Below are the code and all the weights of a small trained network. Each question names an input and a class and asks about switching units off, where a switched-off unit gives its printed mean instead of its output.

import numpy as np


def w(rows, s, z=0):
    codes = np.array(rows[::2]) - 128.0
    scale = np.full(codes.shape[1], s)
    scale[-1] = z or s
    return codes * scale


def f(y):
    return y / 2 * (1 + np.tanh(0.7978845608 * (y + 0.044715 * y**3)))


def log_softmax(a):
    a = a - a.max(-1, keepdims=True)
    return a - np.log(np.exp(a).sum(-1, keepdims=True))


def net(x, mask):
    res = np.array(x, float).reshape(1, 6) / 4 @ E
    y = f(res @ A[0][:, :-1].T + A[0][:, -1])
    res = res + np.where(mask, y, B[0][:, -1]) @ B[0][:, :-1]
    return log_softmax(res[-1] @ U[:, :-1].T + U[:, -1])


A, B = {}, {}
E = w([
[16,116,55],'x0',
[122,132,128],'x1',
[124,132,130],'x2',
[109,137,131],'x3',
[121,194,221],'x4',
[221,255,43],'x5',
],0.0068)
A[0] = w([
[119,76,112,147],'neuron 0',
[165,145,97,136],'neuron 1',
[129,124,159,123],'neuron 2',
[157,173,156,52],'neuron 3',
[142,109,66,123],'neuron 4',
[67,144,111,128],'neuron 5',
[133,164,69,110],'neuron 6',
[112,153,2,69],'neuron 7',
[117,119,180,161],'neuron 8',
[154,105,168,123],'neuron 9',
[50,162,121,153],'neuron 10',
[174,114,155,107],'neuron 11',
[99,157,52,83],'neuron 12',
[107,122,187,84],'neuron 13',
[123,126,174,118],'neuron 14',
[136,123,156,107],'neuron 15',
[88,49,81,56],'neuron 16',
[87,126,121,115],'neuron 17',
[125,165,136,143],'neuron 18',
[158,99,177,128],'neuron 19',
[105,118,137,159],'neuron 20',
[152,192,122,174],'neuron 21',
[114,124,107,180],'neuron 22',
[151,168,178,48],'neuron 23',
[137,137,149,95],'neuron 24',
[162,80,100,183],'neuron 25',
[162,209,85,174],'neuron 26',
[154,206,66,174],'neuron 27',
[101,53,184,254],'neuron 28',
],0.016,0.0074)
B[0] = w([
[145,110,111,163],'neuron 0',
[131,150,147,171],'neuron 1',
[108,119,130,136],'neuron 2',
[109,157,174,148],'neuron 3',
[123,129,89,165],'neuron 4',
[161,133,91,160],'neuron 5',
[135,166,138,179],'neuron 6',
[174,190,73,211],'neuron 7',
[80,102,100,164],'neuron 8',
[99,116,108,147],'neuron 9',
[168,122,84,177],'neuron 10',
[131,145,102,145],'neuron 11',
[139,169,90,175],'neuron 12',
[86,102,152,147],'neuron 13',
[85,106,130,144],'neuron 14',
[110,127,133,130],'neuron 15',
[214,134,69,180],'neuron 16',
[147,115,110,143],'neuron 17',
[146,133,144,150],'neuron 18',
[86,104,101,156],'neuron 19',
[126,100,116,150],'neuron 20',
[171,129,155,207],'neuron 21',
[132,129,90,160],'neuron 22',
[89,135,189,146],'neuron 23',
[118,137,143,126],'neuron 24',
[146,122,80,171],'neuron 25',
[193,162,203,244],'neuron 26',
[193,201,222,248],'neuron 27',
[20,45,2,244],'neuron 28',
],0.029,0.011)
U = w([
[57,104,62,255],'0',
[222,125,180,209],'1',
[2,39,182,80],'2',
[73,209,246,85],'3',
[147,48,62,12],'4',
[126,242,127,47],'5',
],0.0068,0.0074)

Each question gives the input, the list of numbers given to net, and the class t.
The units are the neurons (one row each of A and B). Each row of codes is followed by its name. A weight is (code - 128) times the scale printed after its matrix; where a second scale follows, it is the last column's (A, B and U).
mask holds one flag per neuron, in row order. A switched-off neuron (its flag False) gives its mean, the last column of its row in B, instead of its output. The means were averaged over made-up inputs and are rounded, as every weight is.
A unit's drop is (log p(t) with every unit on - log p(t) with that unit switched off) / (log p(t) with every unit on - log p(t) with every unit switched off).
The circuit of an input: a set's keep is (log p(t) with only the set's units on - log p(t) with every unit switched off) / (log p(t) with every unit on - log p(t) with every unit switched off). Starting from the 12 units with the biggest drops (on a tie, the unit counted first), units are removed one at a time, each time the one whose removal leaves the highest keep (on an exact tie, the one counted first), for as long as the keep stays at least 0.8.
units of the circuit, in order: the units of the circuit, biggest drop first
top k neurons: the k neurons with the biggest drops, biggest first
drop when u is switched off: that unit's drop, to one decimal
input [7,-5,5,5,7,8], class 1: units of the circuit, in order	neuron 26
input [0,-1,-1,4,4,-7], class 2: top 2 neurons	neuron 7; neuron 13
input [8,8,6,-8,6,2], class 1: top 2 neurons	neuron 28; neuron 10
input [0,0,-4,8,3,1], class 3: units of the circuit, in order	neuron 16; neuron 7
input [1,8,4,2,-6,-4], class 4: top 2 neurons	neuron 16; neuron 0
input [7,-3,-4,7,5,-7], class 0: top 2 neurons	neuron 28; neuron 26
input [6,-3,3,0,-1,-8], class 4: top 2 neurons	neuron 16; neuron 10
input [7,2,-4,4,4,-1], class 0: top 2 neurons	neuron 26; neuron 21
input [-6,5,-6,-2,6,1], class 3: drop when neuron 28 is switched off	0.3
input [-4,-4,-4,-4,4,8], class 3: drop when neuron 22 is switched off	0.0
input [-2,-6,2,6,4,4], class 3: drop when neuron 16 is switched off	0.1
